Below are the code and all the weights of a small trained network. Each question names an input and a target symbol and asks about switching units off, where a switched-off unit gives its printed mean instead of its output.

import numpy as np


def w(rows, s, z=0):
    codes = np.array(rows[::2]) - 128.0
    scale = np.full(codes.shape[1], s)
    scale[-1] = z or s
    return codes * scale


def norm(h):
    return h / np.sqrt((h * h).mean(-1, keepdims=True) + 1e-5)


def f(y):
    return np.maximum(y, 0)


def softmax(a):
    e = np.exp(a - a.max(-1, keepdims=True))
    return e / e.sum(-1, keepdims=True)


def log_softmax(a):
    a = a - a.max(-1, keepdims=True)
    return a - np.log(np.exp(a).sum(-1, keepdims=True))


def net(x, mask):
    ids = ['ΠΦΩαβγδεζλξψ'.index(c) for c in x.split()]
    T = len(ids)
    res = E[ids] + P[:T]
    u = 0
    for l in range(2):
        r = norm(res)
        for j in range(2):
            rows = slice(2 * j, 2 * j + 2)
            q, k, v = (r @ M[l][rows].T for M in (Q, K, V))
            z = softmax(np.where(np.tri(T) > 0, q @ k.T / 2**0.5, -1e9)) @ v
            o = O[l][rows]
            res = res + np.where(mask[u + j], z, o[:, -1]) @ o[:, :-1]
        u += 2
        y = f(norm(res) @ A[l][:, :-1].T + A[l][:, -1])
        res = res + np.where(mask[u : u + 16], y, B[l][:, -1]) @ B[l][:, :-1]
        u += 16
    return log_softmax(norm(res)[-1] @ U[:, :-1].T + U[:, -1])


Q, K, V, O, A, B = {}, {}, {}, {}, {}, {}
E = w([
[136,23,118,126,203,125],'Π',
[130,199,23,135,3,132],'Φ',
[135,97,163,127,122,105],'Ω',
[75,134,105,237,134,160],'α',
[164,130,178,51,159,102],'β',
[28,87,63,75,136,83],'γ',
[58,175,172,116,116,127],'δ',
[173,113,129,109,28,197],'ε',
[158,50,127,131,162,233],'ζ',
[105,135,32,104,172,128],'λ',
[154,146,144,48,82,185],'ξ',
[100,111,2,166,98,154],'ψ',
],0.02)
P = w([
[116,1,144,108,87,173],'0',
[94,24,147,130,135,183],'1',
[100,37,162,130,172,163],'2',
[112,62,132,146,149,107],'3',
[134,96,133,144,171,86],'4',
[124,108,121,158,168,52],'5',
[122,134,118,142,165,23],'6',
[168,122,139,132,124,60],'7',
],0.0042)
Q[0] = w([
[168,46,71,1,115,204],'L0H1',
[156,156,86,86,165,158],'L0H1',
[123,91,91,125,99,245],'L0H2',
[181,156,123,148,175,128],'L0H2',
],0.01)
K[0] = w([
[1,188,88,199,229,60],'L0H1',
[101,161,40,183,152,155],'L0H1',
[22,182,134,155,131,177],'L0H2',
[215,222,25,132,131,148],'L0H2',
],0.0068)
V[0] = w([
[56,73,130,53,61,99],'L0H1',
[103,92,194,118,45,94],'L0H1',
[97,88,183,179,73,123],'L0H2',
[69,231,202,119,255,114],'L0H2',
],0.006)
O[0] = w([
[226,221,143,56,82,94,253],'L0H1',
[95,167,230,220,160,142,143],'L0H1',
[34,97,52,116,4,6,143],'L0H2',
[92,187,189,84,149,65,39],'L0H2',
],0.0037,0.0052)
A[0] = w([
[185,124,181,53,146,102,18],'L0N1',
[109,163,97,187,113,201,3],'L0N2',
[103,156,124,84,109,103,139],'L0N3',
[138,55,187,31,182,68,54],'L0N4',
[222,133,113,161,176,132,103],'L0N5',
[118,68,115,190,98,167,110],'L0N6',
[152,72,168,155,104,89,40],'L0N7',
[105,93,105,146,162,142,138],'L0N8',
[210,73,158,102,144,194,160],'L0N9',
[97,144,157,130,124,163,44],'L0N10',
[80,135,147,91,254,121,175],'L0N11',
[115,81,104,124,83,146,205],'L0N12',
[111,127,160,123,87,99,114],'L0N13',
[140,161,124,31,112,131,27],'L0N14',
[129,196,143,221,193,124,96],'L0N15',
[139,99,182,76,134,113,61],'L0N16',
],0.011,0.0024)
B[0] = w([
[148,142,137,127,119,90,186],'L0N1',
[137,108,112,177,110,118,154],'L0N2',
[150,95,206,132,155,123,178],'L0N3',
[147,145,118,145,94,134,213],'L0N4',
[123,105,159,115,99,161,151],'L0N5',
[194,102,166,163,97,109,179],'L0N6',
[181,176,95,220,254,147,147],'L0N7',
[159,86,161,97,90,137,171],'L0N8',
[133,124,187,118,97,135,254],'L0N9',
[134,195,147,123,171,124,136],'L0N10',
[186,167,157,114,82,82,183],'L0N11',
[189,148,145,142,76,167,210],'L0N12',
[195,144,185,145,187,142,150],'L0N13',
[45,99,128,146,111,187,209],'L0N14',
[34,72,133,176,136,95,143],'L0N15',
[109,143,49,188,142,155,172],'L0N16',
],0.0089,0.009)
Q[1] = w([
[51,167,78,134,246,142],'L1H1',
[133,129,188,156,107,121],'L1H1',
[172,143,137,171,72,117],'L1H2',
[65,122,131,131,182,67],'L1H2',
],0.013)
K[1] = w([
[171,132,192,121,46,250],'L1H1',
[69,154,140,145,164,128],'L1H1',
[121,139,123,156,199,166],'L1H2',
[150,131,146,149,41,220],'L1H2',
],0.011)
V[1] = w([
[2,84,169,166,129,42],'L1H1',
[127,138,129,194,166,184],'L1H1',
[151,100,132,110,75,121],'L1H2',
[126,132,103,118,204,95],'L1H2',
],0.0076)
O[1] = w([
[108,53,171,156,65,97,124],'L1H1',
[156,125,158,252,146,141,48],'L1H1',
[105,51,110,108,73,74,222],'L1H2',
[180,117,76,148,175,96,3],'L1H2',
],0.012,0.0051)
A[1] = w([
[156,90,79,21,136,98,143],'L1N1',
[126,159,163,118,107,86,139],'L1N2',
[156,196,189,56,176,99,98],'L1N3',
[98,123,178,118,80,176,113],'L1N4',
[166,90,238,92,119,78,120],'L1N5',
[59,106,135,93,100,100,116],'L1N6',
[199,105,87,188,160,133,131],'L1N7',
[207,184,133,196,128,167,105],'L1N8',
[191,138,161,62,126,172,132],'L1N9',
[193,71,186,147,158,104,63],'L1N10',
[170,137,62,173,118,117,71],'L1N11',
[202,139,165,98,111,121,75],'L1N12',
[117,94,147,167,52,105,135],'L1N13',
[146,126,21,150,56,104,2],'L1N14',
[231,2,88,158,129,98,23],'L1N15',
[83,169,218,106,140,190,121],'L1N16',
],0.0097,0.0036)
B[1] = w([
[226,117,107,112,182,182,214],'L1N1',
[101,125,122,124,93,104,166],'L1N2',
[169,128,6,213,76,125,151],'L1N3',
[181,159,135,139,155,89,255],'L1N4',
[87,127,116,108,105,75,247],'L1N5',
[184,121,123,106,114,108,207],'L1N6',
[127,116,165,112,145,160,166],'L1N7',
[160,191,160,117,182,107,187],'L1N8',
[125,89,90,144,214,121,234],'L1N9',
[85,173,109,141,153,93,169],'L1N10',
[97,132,172,78,161,152,147],'L1N11',
[143,88,102,90,123,58,184],'L1N12',
[95,113,154,143,105,108,240],'L1N13',
[2,141,138,134,220,121,152],'L1N14',
[7,175,91,109,205,82,182],'L1N15',
[105,182,150,80,207,79,207],'L1N16',
],0.008,0.0075)
U = w([
[123,62,142,113,202,67,67],'Π',
[124,167,102,154,52,156,156],'Φ',
[205,148,164,188,160,125,208],'Ω',
[122,59,163,222,73,134,219],'α',
[207,163,110,141,83,48,73],'β',
[126,32,106,56,64,102,138],'γ',
[96,173,232,129,121,48,2],'δ',
[254,109,157,167,36,167,111],'ε',
[166,2,210,127,167,174,101],'ζ',
[202,70,51,120,144,174,183],'λ',
[116,148,214,61,122,183,145],'ξ',
[77,83,114,139,140,170,182],'ψ',
],0.0089,0.0037)

Each question gives the input, a string of symbols that net reads in full, and the target symbol t.
The units are the heads (2 rows each of Q, K, V and O) and the neurons (one row each of A and B). Each row of codes is followed by its name. A weight is (code - 128) times the scale printed after its matrix; where a second scale follows, it is the last column's (O, A, B and U).
mask holds one flag per unit, layer by layer, with each layer's heads first. A switched-off unit (its flag False) gives its mean, the last column of its rows in O or B, instead of its output. The means were averaged over made-up inputs and are rounded, as every weight is.
A unit's drop is (log p(t) with every unit on - log p(t) with that unit switched off) / (log p(t) with every unit on - log p(t) with every unit switched off).
The circuit of an input: a set's keep is (log p(t) with only the set's units on - log p(t) with every unit switched off) / (log p(t) with every unit on - log p(t) with every unit switched off). Starting from the 12 units with the biggest drops (on a tie, the unit counted first), units are removed one at a time, each time the one whose removal leaves the highest keep (on an exact tie, the one counted first), for as long as the keep stays at least 0.8.
units of the circuit, in order: the units of the circuit, biggest drop first
top k neurons in layer l: the k neurons of layer l with the biggest drops, biggest first
heads that matter: for each layer, one digit per head in row order, 1 if its drop is at least 0.15 and else 0, layers parted by /
drop when u is switched off: that unit's drop, to one decimal
input Ω ζ ξ α ξ, target α: heads that matter	00 / 10
input ζ ξ γ γ ζ Φ, target γ: heads that matter	00 / 10
input ξ ξ Π Π ε λ β, target λ: units of the circuit, in order	[L1H1, L0N16, L1N3, L0H1]
input ξ β ξ ξ ξ Π α ψ, target α: units of the circuit, in order	[L1H1, L0N15]
input γ γ Φ, target γ: units of the circuit, in order	[L1H1, L0N11]
input Π Ω ξ β, target Ω: units of the circuit, in order	[L0N7, L1H1, L0N16]
input δ Φ ε ψ, target ψ: heads that matter	00 / 00
input ξ γ α Π, target α: units of the circuit, in order	[L1H1, L0N15, L0N4]
input ξ ε ξ α ξ ε, target α: units of the circuit, in order	[L1H1, L0H1]
input Ω δ Φ Ω ξ ζ, target Ω: units of the circuit, in order	[L0N7, L1H1, L1N8]
input γ ξ Π λ α ε, target α: heads that matter	01 / 10
input Π Ω γ ζ ξ γ Π, target γ: units of the circuit, in order	[L1H1, L1N5]
input ζ γ δ β, target β: heads that matter	00 / 01
input γ ζ α γ ζ ψ Ω ε, target Ω: top 3 neurons in layer 0	[L0N7, L0N12, L0N8]
input γ ε λ ε ε ζ ξ β, target λ: top 2 neurons in layer 0	[L0N12, L0N4]
input ξ α ζ ζ, target α: heads that matter	00 / 10
input ζ ζ Ω α ξ ξ λ, target λ: heads that matter	00 / 00
input β λ ξ, target λ: top neuron in layer 0	[L0N4]
input ξ Π α ξ, target α: top neuron in layer 0	[L0N15]
input δ ζ Π ψ λ Π, target λ: top 2 neurons in layer 0	[L0N11, L0N9]
input λ Π β ε λ γ ε, target γ: top 2 neurons in layer 0	[L0N5, L0N8]
input ξ ζ ξ γ β ξ Π, target γ: top neuron in layer 0	[L0N9]
input ξ ψ ξ ξ β, target β: drop when L0N11 is switched off	0.1
input ψ γ ε ζ, target γ: drop when L0N14 is switched off	0.1
input ζ ξ Π ψ, target ψ: drop when L1H1 is switched off	0.1
input β γ ζ ξ δ γ Ω, target Ω: drop when L1N13 is switched off	0.0
input ξ Φ Φ λ ξ β ε, target λ: top neuron in layer 1	[L1N9]
